Here is a tiny trained network, its code and every weight. The questions are about switching its units off for an input and a class, where a switched-off unit gives its printed mean instead of its output.

import numpy as np


def w(rows, s, z=0):
    codes = np.array(rows[::2]) - 128.0
    scale = np.full(codes.shape[1], s)
    scale[-1] = z or s
    return codes * scale


def f(y):
    return y / 2 * (1 + np.tanh(0.7978845608 * (y + 0.044715 * y**3)))


def log_softmax(a):
    a = a - a.max(-1, keepdims=True)
    return a - np.log(np.exp(a).sum(-1, keepdims=True))


def net(x, mask):
    res = np.array(x, float).reshape(1, 4) / 4 @ E
    y = f(res @ A[0][:, :-1].T + A[0][:, -1])
    res = res + np.where(mask, y, B[0][:, -1]) @ B[0][:, :-1]
    return log_softmax(res[-1] @ U[:, :-1].T + U[:, -1])


A, B = {}, {}
E = w([
[215,196,93,57,23],'x0',
[150,162,163,101,170],'x1',
[125,198,72,67,110],'x2',
[155,254,191,246,121],'x3',
],0.0078)
A[0] = w([
[74,176,119,114,104,50],'N1',
[104,195,154,150,157,10],'N2',
[183,213,189,94,116,189],'N3',
[135,46,149,162,158,247],'N4',
[50,146,120,127,251,68],'N5',
[120,208,49,87,191,242],'N6',
[62,83,64,113,156,243],'N7',
[211,63,138,173,192,190],'N8',
[127,186,153,188,132,116],'N9',
[165,147,163,195,109,163],'N10',
[93,121,80,3,229,66],'N11',
[146,169,72,112,202,233],'N12',
[174,81,19,92,79,162],'N13',
[195,155,37,122,50,146],'N14',
[202,186,91,56,164,202],'N15',
[91,193,107,207,98,17],'N16',
[114,31,131,96,70,17],'N17',
[161,170,100,148,50,234],'N18',
[194,45,228,163,187,154],'N19',
[60,207,69,120,136,189],'N20',
[153,159,210,192,42,124],'N21',
[230,64,142,197,140,91],'N22',
[108,131,130,134,221,76],'N23',
[122,57,174,82,190,102],'N24',
[160,113,163,210,160,251],'N25',
[12,125,120,139,254,59],'N26',
[48,63,83,249,152,95],'N27',
[129,111,195,109,160,2],'N28',
],0.0099,0.0025)
B[0] = w([
[188,147,150,35,151,134],'N1',
[118,83,201,128,173,161],'N2',
[49,72,85,195,167,216],'N3',
[148,173,65,103,89,222],'N4',
[104,198,66,176,130,218],'N5',
[126,107,2,146,91,209],'N6',
[156,87,107,111,162,231],'N7',
[141,92,117,150,115,188],'N8',
[132,39,173,123,176,198],'N9',
[97,91,95,88,151,194],'N10',
[90,71,121,82,180,247],'N11',
[158,74,118,53,44,171],'N12',
[59,83,101,180,137,250],'N13',
[76,150,74,164,191,243],'N14',
[63,98,72,214,131,225],'N15',
[85,85,194,71,196,182],'N16',
[64,55,189,143,135,193],'N17',
[93,118,71,189,133,217],'N18',
[169,109,68,143,162,225],'N19',
[172,57,83,83,184,180],'N20',
[55,52,88,90,197,216],'N21',
[175,103,87,130,114,164],'N22',
[69,168,126,165,115,177],'N23',
[95,101,97,54,139,205],'N24',
[134,80,61,126,133,227],'N25',
[71,196,69,126,83,255],'N26',
[101,142,98,196,160,252],'N27',
[98,125,135,175,145,135],'N28',
],0.0063,0.0072)
U = w([
[58,203,40,191,39,156],'0',
[62,121,102,178,33,253],'1',
[247,82,2,150,75,223],'2',
[40,71,196,90,110,156],'3',
[235,134,191,41,85,98],'4',
[97,213,248,85,7,3],'5',
],0.0056,0.0027)

Each question gives the input, the list of numbers given to net, and the class t.
The units are the neurons (one row each of A and B). Each row of codes is followed by its name. A weight is (code - 128) times the scale printed after its matrix; where a second scale follows, it is the last column's (A, B and U).
mask holds one flag per neuron, in row order. A switched-off neuron (its flag False) gives its mean, the last column of its row in B, instead of its output. The means were averaged over made-up inputs and are rounded, as every weight is.
A unit's drop is (log p(t) with every unit on - log p(t) with that unit switched off) / (log p(t) with every unit on - log p(t) with every unit switched off).
The circuit of an input: a set's keep is (log p(t) with only the set's units on - log p(t) with every unit switched off) / (log p(t) with every unit on - log p(t) with every unit switched off). Starting from the 12 units with the biggest drops (on a tie, the unit counted first), units are removed one at a time, each time the one whose removal leaves the highest keep (on an exact tie, the one counted first), for as long as the keep stays at least 0.8.
circuit, biggest first: the units of the circuit, biggest drop first
most important unit: the unit with the biggest drop
top k neurons: the k neurons with the biggest drops, biggest first
drop when u is switched off: that unit's drop, to one decimal
input [-2,-7,8,0], class 2: most important unit -> N20
input [-6,1,1,7], class 3: circuit, biggest first -> [N16; N9]
input [8,-1,-1,-4], class 0: circuit, biggest first -> [N14; N15; N13]
input [0,3,3,-7], class 3: circuit, biggest first -> [N11; N17]
input [-8,-3,1,-1], class 0: circuit, biggest first -> [N26; N5]
input [-2,4,-8,-5], class 2: circuit, biggest first -> [N19; N4]
input [-5,-3,-5,8], class 3: top 2 neurons -> [N16; N9]
input [2,-2,-7,4], class 2: circuit, biggest first -> [N22; N25; N26]
input [-8,6,-2,-8], class 0: top 3 neurons -> [N26; N5; N4]
input [-3,-6,-8,-2], class 2: top 2 neurons -> [N19; N22]
input [-6,-6,-8,-1], class 2: top 3 neurons -> [N19; N22; N25]
input [6,6,-1,-8], class 3: top 2 neurons -> [N11; N17]
input [1,4,5,-7], class 3: drop when N6 is switched off -> -0.4
input [-3,-4,-6,0], class 2: most important unit -> N19
input [-4,5,0,8], class 3: drop when N9 is switched off -> 0.2
input [-5,7,6,8], class 3: drop when N16 is switched off -> 0.3
input [-7,-3,-5,-6], class 0: drop when N5 is switched off -> 0.2
